Each row has a hidden stage along a path, written after it and counted from one end. A new block has a new path.
[ -70  290  -68   36 -172 -158 -125  151   26  129  118  267   27  136
  -18 -296 -103 -164 -159  161   32  132   26  111  109   52  -34  -85
 -261  230   14  -56   44    8  -19 -126   49 -298  113  -22   92  -92
 -232   77   56   43  -34  -91  -37   28   -1  -68 -174  -75 -244]
2
[-201  123   24   97  182 -133   -3 -196   76   52  -19   94 -169   85
  298 -198 -296   57 -104  -52   49  147   62   79 -190   54 -213  139
  -77  -62  102  -54 -153  118   37  -68 -182  -93   63   97  171   11
 -151   65  -38   55  217   11    4  178  -27  -13  206   30  157]
42
[  15  -28    5   16   58   65  -38    1   67 -273   93 -108   74  -48
  377  260   35  134 -194 -121  -67 -112   60  -70 -177 -106  201  100
  -53  -59  -48 -126 -163  -44   38    2   14 -188  -23   52  103  183
  -91 -153  -79   30   44   -6   79   -3 -174 -124  129   19  280]
11
[ 104   17   79   33 -210 -132   69   79  -43   26  -57  150   -9 -154
   12    3 -115   88  113 -102  217   26   -9   31  -18  221 -109 -111
  198  -23  -26 -191 -203  -26   91  -97 -114 -254  -59   18   28  -77
  -71  148   -8  -75  -69   31   -7  110  -97 -205   23  109   71]
8
[  20   34   98 -133   46   15  -71  -16   66   -4  -37   18   60 -111
   -5  -26   -1  -37  -43    1    0 -146   57  -82 -119 -127   77    2
    8  -87   45   56 -187   18   18   43   -6   68   20  132 -123    5
   58   -1  -49  -37 -119   96  -35   -5  -32  -84   36   80   -9]
10
[  93  -74   72   58   71  129   11 -116 -113  252   80    0  242  -16
 -352   55   44   86   64  -37 -180   58   30 -197  -76 -158   91  -39
  -90  286  117   60  125   15 -181   33   74  176  263  -13 -115  -74
  221  101  121   77  111 -216  137 -246  133 -112 -277 -247  -98]
4
[-100  -26  122  -20   52   35  -59 -219 -130  108 -226   26   57 -216
 -212   -8 -146   -4  159   13   85 -117   73  -65  176  203 -118   17
  -29  244   80    5   43   20 -140    1 -102  288 -180  -34  -59   14
  181  -87   -5  -53  174  113   99 -167   81   92   50  -42  -81]
21
[  41  -53  224 -134  -94   13   63  -88   -8  -86  -51    0   68 -186
  -63  113 -186  102  216  -69    4   66  -27  -81 -121  115  -52  -14
  107  -31   13  -27 -148   42 -120   11 -111   95    7   92  -87  -52
  143  115  -17  -92  148   -4   72  -24   -3   12  147   73  138]
28
[ -51  139  126  -48  -66   39  214  -75   19  309 -157   48   20  -72
 -276 -238 -216   58   98   89   34   24  116  -77  169   59  -82  -93
  -72 -184  176   -2 -133   92  200  123  -76 -207  122  -96 -301  -68
  160  519  114  104  -81   14 -140  194  171  -22  -37    9 -190]
6
[-282   75  -93  208 -213   54  163 -344 -122  367 -195  140  166 -201
  -28   43  -33   18   25 -187  298 -408   92   82  144   46 -319  -91
   70  340   14  165    0   22 -166 -179 -228 -205  -42   12 -135  -62
 -310  210  -69 -211  223  116  -30  -61   31 -326 -190   -4  159]
14
[-214  226   64  -23 -165  -60  -37  101   67  -91   17   68 -135   23
  -86 -156  -87  -20  -95  104  -63  188 -125    4  101  159  -91  136
  -99  -80   13  -62  -16  -21   11   59  122 -221   48  -99 -109    0
    0  164  120   -9   67   33   -3  127  -77  -97   -1   23    4]
22
[ -47  101  150 -107 -203 -156  -54  194    5 -100    5  173    2    2
 -116  -47  -81   20   35  -14   83  197  -85   44  115  231 -169   51
   -9   81  -64 -104 -102  -62  -60  -87  -21 -110   80  -33   48  -73
  -76  135   12  -27   53   -8    6   82 -102  -79   43   57  -26]
21
[  49  -90   -4   51   -6   11   95  -27   -8  -50   59 -173   62 -170
  150  223 -101  -48   19  -46  -38 -141   55  -20 -113  -43  198   39
  -12 -126  -39  -14 -119  110  157   82    1 -169   -8   66  -57   92
   83  106  -27  -32  -61  -44  -27   20   58  -76    0  -14  192]
6
[ -36   13  111  -67   84   -6  -67   20   63   10  -20   47   50  -80
   22   13   21   15  -70  -58   11  -87   47  -62  -41  -60   15   72
  -54  -41   30   19 -164  -22   37    8   -7   23   64   45  -45   65
   -9   29  -24   10 -118   57   -6   39  -38 -157   50   71    4]
17
[ -44   54   45   47 -131   38  -55  -71 -136  -60    0  -89   32  -13
  -30  -11 -188  -75 -113   93  -13  -24 -140  -29 -184   45 -117   65
  -26  -82  127  -66  -86  -41  -19  120  -65   18  122   33  -73   23
  189   99  -11   57  159   43   32   78    4  -30    5  -63  170]
5
[ 170   20    4  -57  -89   -1   48  248   -6 -273  119  -18  140  168
  -38   36   44  165 -146   86 -129  256  -49 -119   -5   -5   73   21
  -23  -78  -51 -260 -171  -39  138   89   86 -245  281  -30   18   14
   59  201   86  220    2 -183  -38  282 -128   90   -4 -145  -50]
7
[ -20  -49 -104  135  323 -214 -281  168  -18  -68   94   -4 -142   78
  251  121   17 -128 -141 -161   48 -168  117  149 -150  -95  186  186
  -21  154 -143   96   -9   91   20 -152   23  132  -77  281  257   86
 -162 -445 -112  -84  -32   48    8 -146 -147  -88  -29  -71   67]
21
[ 102 -129   78  -47  -69  -74   45  -82 -110  -60  -52 -136  -47 -226
   18  212 -308 -103  189  -42   50 -139   78   98 -122   95  137  -24
   84  -71   -4  -11  -83  102   68   18 -111   18 -161  188  -41  -26
  214  -39  -66 -155   45   43   16 -209  129   57   42   -6  135]
3
[-139   26   62   64  164   25  -10  -62 -102  -69  -67 -120 -128  160
 -120  -73 -145  148 -147    7 -138  223  -73  -84  -44   88 -182  258
    1 -129  153 -141  -56  -14   60  159   -7  107  199  -24  -12   52
  250  134   99  220  283   -3   48  199  -53   89   91 -175  107]
21
[  -8  -22   55  -49   23  104   74  -19   24  -73  -18  -45   86  -36
   26  133   47  131 -123  -44  -42 -105   67  -85   15 -106   72   48
  -86 -116   66  -69 -165  -68  142   81   29 -175  118  -20 -116   99
   45  157   13   87  -85   -5  -20   57    2 -106    0  -11   24]
11
[  12 -138    1   -4  122  -76   98 -139 -113  -46 -182  -34 -156 -110
    4  174 -182   98  131  -91  134  -72  188  113   61  115   41   63
   53   86   16  -89  -65   59  130  -55  -97  -40 -219   77   45  -29
  129  -94  -69  -78   77   60    8 -269  125  131   18  -57    9]
39
[-142   14  -60   19  123 -104   94  -73  -42   58  -94    8 -227   12
   31   11 -104   20  -67  -57   31   52  156  131  182   98  -28  146
  -70   -7   90 -146  -38   36  260   -3   48 -232  -72  -18   79  -18
   22  123    9   67    0    5  -38  -60  108   54  -44  -85  -32]
28
[   3  -17  -71   77   78  -50 -124   74   30    5  116   -5  110  -95
   20  127  139 -104   31  -77  -40 -176   34  -45  -82 -134  217   26
   27  229 -184  187   47  148 -138  -69  113   81  -16  186  -27    4
 -107 -192   -8 -175   -7  -49   15 -124 -103 -133 -160  -67   36]
10
[ -73   78  141   36   30  -24  -33  123   94   -8   97   19   64  -17
   74   68 -141   10   65    8    7  -14   35  -16  -15   -6  140   70
 -309   53  -69  156  -17   89  -49  -32  -27 -114   72  -60  -52  112
  -53   61  -23  -33   -2  -61  -12  -65   39 -107   28   63    4]
41
[ -80  101   88  -83   -6 -148  -62  240  143   -7   99  103   -4  -33
    1   84   45  -18   81 -123    1   -2  114   48  175   21  192   57
 -138  158 -183  132   26   93  -56 -140  112 -160  -32   36   18  -18
 -205  -12  -14 -135  -46  -51  -25 -156  -91 -135  -62   56  -62]
12
[-119  121  -97   79  124   38   -2  -26   40   22   14    1  -35   99
   73  -94    5    4 -198   91  -47  -27   51  -30  -63 -154   54  107
 -164   -5   57   29  -66   61  101   61   66 -162  108    9  -79   52
  -21   70   20   82  -26   -5  -72   70   20  -17  -89  -80  -30]
37
[-111   96  -63   52  153   57 -104 -180   97  124   32   44  -40 -137
   75 -111   69 -112  -88   44  -90 -137   24  -97 -215 -209  132   38
  -35   40   77  123  -23  102  -45   45  140   54  -50  131 -130   10
    6 -116   38 -105 -104   49   38  -94   12 -156 -110   12   13]
31
[ 137   90  173 -157 -110  -73  -29  347    5 -301  -36   22   49  162
  -38   33  -67  277  -43  -59   55  190   13  -75   14  127    5   48
   91  -62 -106 -191 -234  -76  -11  -36  -95 -127   97    2   45  -17
   12   37  -58  117  152   32  -39  145 -298   65  172   18   55]
14
[  -6  -35  -34  113   55    2  163  -12   30  -25   80  -10   37  -15
   67   98   17  168    0  -40  -81  214   25  -90    7   35   60  101
  -59   68  -34 -157  -58   80  114   24   85 -282  106 -127   48   34
   -7  207   83   95   25 -199   29   88   27  -52  -52  -99   80]
38
[-347  184  -31    2  240 -103   41 -302  142  185  -57  -50 -243   -5
  227 -231 -294 -130  -37  -57  -76   -3  142   84 -169  -79  -93  182
   10 -140   80  195  -79  320    4   17  -89   26  -25  270  -24  -69
  -91  119  -42  -79  267   88  -85  114   22   89  147   12  212]
29
[ -88   33  145  -90  -53 -237  -13   58   78   -6  -37  170 -126 -144
   50   16 -152    0  170 -172  129   81   66  130   90  232  -88   44
   85   58 -105  -22 -105   70  -23 -174  -70  -87 -122  109  108  -81
 -170   24  -27 -183   29   38   14  -33  -73 -116  118  138   45]
19
[ 136   35  -51   65 -165   10 -133  332  -35  -84  105   43  164 -100
 -160  187  200  -82   92   61   68 -225  -41  -56    6  -84  342  -87
  -49  295 -243  184   78   32 -140  -64  177  -79  -72   35 -187    3
  -24 -203   -6 -219 -180  -14  -27 -264  -89 -169 -317  -24 -117]
32
[  56  -18  277 -203    5   -7  -16   82  100  -46   -3  -15  124 -132
  -72   54  -64   52  120  -84  -23   -1   -7 -143 -140  -32   25   41
   57 -156  -18   84 -242   49  -56   50  -72  148  130  109 -137   -2
  109  159  -47  -34  -41   35  -24   95  -71  -94  159  145   92]
13
[  75  -78 -108   28   87  -35 -262  -23  -91 -180  152  -14  133    9
   48   81  179 -137 -188   10 -121  -14 -129  -87 -313 -159   34  105
  105  241  -48  -41  -30   -4 -184   -3  121  292  116  240  149  -29
   34 -317  -43  -22   96  -64  123  -67 -146  -22 -113 -170  123]
8
[  19  -58   79    8   97  -63    8   19    8  105   27    7  -14 -115
  -87   84  -27    2  135 -112  -24   14   52  -37  -59   -7   99   56
   41   64  -28   65  -34  106   -2  -21   43   50   20   85  -37  -42
   74   44   21  -76  -38  -55   23 -111   35 -111  -72  -16   26]
27
[ -22  137   59 -148  -92  133  -63 -139   44 -110  -31  -89  106  -69
  -24 -122 -141  -95 -112  193 -121 -137  -38 -128 -255 -183   68  -34
  -15 -173   95   94 -157   54  -91  166  -28   93   70  183 -280   -3
  177   21   -4  -40   83  115  -37   64  -18   68   59    6   51]
6
[   1   53    4    2  -84  -82   11   56   -1   -3  122   34   17   11
   10   13 -142  -83  -32   49  -74   96   28   67   11   22   84    0
 -165   33    8  -61   -6   48   74   -8   53 -215  111   31   28  -19
  -11  131   57   21  -14 -137    1  -18   86  -23  -84  -88  -50]
3
[ 122 -108  -27   68   52   75   57  -59 -154  -63  -63 -171  -77  -78
 -291   -8   87  100  -30   99 -130  246 -190 -252 -241   25   -4  184
  276  -97  124 -247 -112  -12  124  263  181  100   63  -95 -146  -70
  518   99  113  125    0  -16   67   27   10  -11 -144 -157  149]
37
[ -37   27   99  -61   48  -26  -58   74   88   44   53   -4   71  -84
  -55    2   86  -42  -31  -64  -53  -28  -31 -115 -117 -104   47  112
   29  -47  -30  102 -138   53  -21   42   68   57  131   68 -104    0
   22  101   -9  -33  -94   16  -29   63  -72 -206  -27   58   90]
14
[ 162   92  184 -231 -210 -100  111  332  -11 -130 -173   -5  -13   25
 -142    1 -263   83  173   35  250  -75   92   61   -5   78   41  -82
  119 -231 -104   61 -331   74  126   -3 -231 -172    2  133 -234 -113
  106  236 -153  -62  -54  178 -267   93  -61  137  108  152  -39]
34
[ -76 -102  -80   14  162   -6  -49 -263   70   11   40   89   66 -175
   69   76  177  -18  -36 -133 -107  -87   38  -61 -146 -164    6   50
  150  188  -44   54  -44   81 -126  -69  101  144   17  251   15  -34
 -130 -151   62 -171   13  -56  104  -56  -43 -157  -75  -66   56]
17
[-118  112   35  -61 -141  -96  224 -170   74  266 -224  153   21 -257
  -38 -172 -153   -6  182  -62  229 -121  169   33  192  158 -187 -127
  167  -20  -12   17 -211  172  107  -71 -171 -245 -129   46 -150 -135
 -162  366  -18 -141  -40  115 -156  197   39  -75   50  144  -25]
11
[ -20    8  -15  204   95    4  -76   35  -23  102  133   -1   53  -49
   31   11   67  -32  -37  -23  -48   40 -118 -130 -203  -37   24  102
  -26   76   10   12  -21   65  -21   48   95   23  141  -15    4   59
   37   51   46   40  -41  -94   59  101  -48 -217 -113  -48  131]
31
[ -58   92    5  203   -1  -38  -97  200  -40   50  192  -86   74  104
  109  152  -92  -33  -68 -101  -21  -95   12   27  -96  -61  186   92
 -219  145  -94  154   98   76 -102  -63   -3 -139  128   15   46   98
 -101  -32  -48    0  159  -94   19 -112  -88 -199 -126  -96  181]
6
[ -87  112  168  -34  -17   75  -71  135   53  -16   30  -42  165   30
   28   87  -28   80  -96  -74    5 -140   25  -98  -37  -91   65   94
 -192    6  -21  143  -99  -32 -113    3  -71  -36  150  -39 -104  123
  -45   72  -86   40   80   54  -21   -1 -118 -182   49   58  128]
15
[ 281 -179  107  -65  -30   31   90    2 -192  -11   -5  -71  124    3
 -231  186 -148  155   62  -45  -66  122   81  -57  -99   -7  105  -50
   34   61  112 -206  -80  -72   60   34  -61    8  157   30    8  -77
  328   91   24  132   56 -148   81 -216  134   55 -100 -200  -29]
1
[ -41   93   65  -17   -4 -112  -91  100   30   26   84  109  -34   31
   49  -37  -74  -45  -74  -29   10   49   30   55   -4   22   16   38
 -148   34   35  -42  -54  -13   42  -59   29 -130   81   33   82   -5
  -79   46   -8   26  -43  -42   13  -25  -19 -119  -29    8  -36]
7
[ 335  -27  133  -91  -97  129 -120  424  -58 -283  -33   46  279   10
 -212  156  229  267  -71   83   58  -75    6 -246  118   -6  259 -101
  -62   73  -86 -198 -171 -237   50   47   77  -72   51 -166 -127  146
  156 -129   24  146 -265   21   10    0 -201  -73  -51  -10 -250]
15
[ -17  -23  -12   32   49   11  -26 -123   87   14   70   79   92 -175
  -40   13  133   16   77  -65 -114  -19  -34 -140 -135  -95   56  -25
  159  111  -77   76  -26  123 -146  -16  121   93   41  188 -110  -47
  -62  -41  124 -173   10  -80   78   41  -94 -162  -79  -31   20]
11
[ -86 -183   82  -17   92    1  158 -359   20  -27 -163 -122 -102 -417
  164  287 -211   45  284 -221   53 -271  162   39  -41   99   76    9
  207 -103  -27   58 -102  178   41   -6 -113   44 -320  228 -100   42
   67  -50  -25 -290  104  105   64 -142   70  -26  179   98  241]
11
[ -38  -93  -53  113   34  123  -76 -246  -69   74   64    6  200 -209
 -149   81  217  -54  -12   -7 -138  -85 -133 -208 -147 -111  -20   31
   83  252   36   37   62   15 -198   68  163  234   94   60 -106   -4
  103  -58  108  -84   48  -93  164  -68    4 -194 -205 -136   68]
10
[  65  -38  -90  109  128  -27  -95 -174  -17  140   39   67   29 -139
  102  -50    3 -113  -75  -18   -5 -156   53  -28 -259 -153   75  -61
   74   59   76   -8  -88   66   35  -19   17   58   -5  215   17  -11
  -10 -134   20  -66 -135   -6   49  -34   25 -168 -107  -48    2]
5
[ -28   25  154  -99 -161  134   17   -6 -145 -203 -162 -115   85   12
 -231   -2 -128  110 -114  136   -1   28 -158 -136  -22  109 -216  112
   26 -189  137 -144 -207 -150   27  213  -94   67  174  -84 -220   57
  330  222   16  154  152  128  -18  215  -36   70  110  -38   84]
20
[ -96   68  -48  143  -96    9  -11  -41  -91  -25   69  -54  -54  -18
  -17   26 -179  -90  -64  108  -81    1  -60   52    6   76   45   39
 -169   -2   66  -49   88   22   57   80   74 -175   41  -16  -69   61
   99   67  114    3   87  -66   48  -17   87  -35 -110 -136   11]
3
[ 156  -36   35  -18  -14  -47   10   76    6  124  125  -65  102 -123
 -146   71  -95 -127  140   17 -125   -3   81  -46 -133 -115  319  -53
  -29   73  -60  115   22  169  -15   19   82   -9   50  122 -114  -76
  158   34   50  -95  -98 -131   -5 -213  122  -70 -188  -95  -40]
1
[  58 -122   59  109   76   67    6 -220  -62   58  -70    6   27 -254
  -71   43  -69   32  168   -5   36  -98  -77 -131 -284  -11  -28  -27
  172   -2   63   44 -109   78  -61   63  -50  209  -29  131 -173    3
  202  -33   57 -140  -30   35   79  -10   56 -126  -14   23   78]
38
[  38  117  150 -167 -169  -59    7   66   92  -40  -13  227  147  -54
   34  -37  -96   82   78    0  137   48   78    0   -5   35  -24 -105
  -99  174  -55   -7 -171   -8 -132 -160 -126 -165   19   13    7  -84
 -172   73  -95  -78    4   -8  -20  -81  -32  -45   57  128  -66]
38
[-198  229   31   -8 -105 -109   -7  -52  128   69   29  249  -86  -36
   34 -160 -110   15   93  -32   20  113   36   66   54   94  -70  -49
  -42  185  -53   72   42  117 -183 -164   22 -184  -49   96  -18 -124
 -265   45   70 -186  163  -36   33  -40  -78  -79  -22   47  -47]
30
[  89 -162   27  -23   78  -27   96 -138 -157   56 -118 -101  -30 -114
  -42  213 -137   72   60 -144   57  -95  190   45   12   37   78   30
   63   66   90 -134  -70    6  133  -12  -79  -27 -101   60   63  -40
  195   -3  -78   20   67    5   42 -280  126   39  -46 -112   81]
6
[-162   26  -90  249  130   74   63  -91 -125   64  -26  -96 -100  112
  -25   41  -68  128 -146  -35  -60    2    3  -16   18    6  -54  160
  -87    4  112  -57   53   10  107   88   36 -135  125  -55  -53   95
   91  121  104  134  182  -45   26   71   16  -55 -111 -205   84]
27
[-181   54  -84  162   50  -13   90 -169  -78    0  -60   28 -134   43
  114  -69 -136   67 -123   20   28   93  -31   43   18  132 -237  112
  -26  -58  132 -189  -86   20  169   58  -31 -197   76  -19   46   40
  -12  210   66  120  135  -24    1  264   19   35   37  -92   79]
31
[ -18   75  139 -181 -168 -138  -58   84   27 -105   17  138    4  -50
   -6   25 -111  -28   47  -45   65   64   19   81   44  117  -45   -9
  -36   83  -34  -54  -97  -28  -71 -110  -32  -94   -6   84   65  -96
  -83   32  -65  -88   60    5   19 -105  -50  -24   47   71   -3]
8
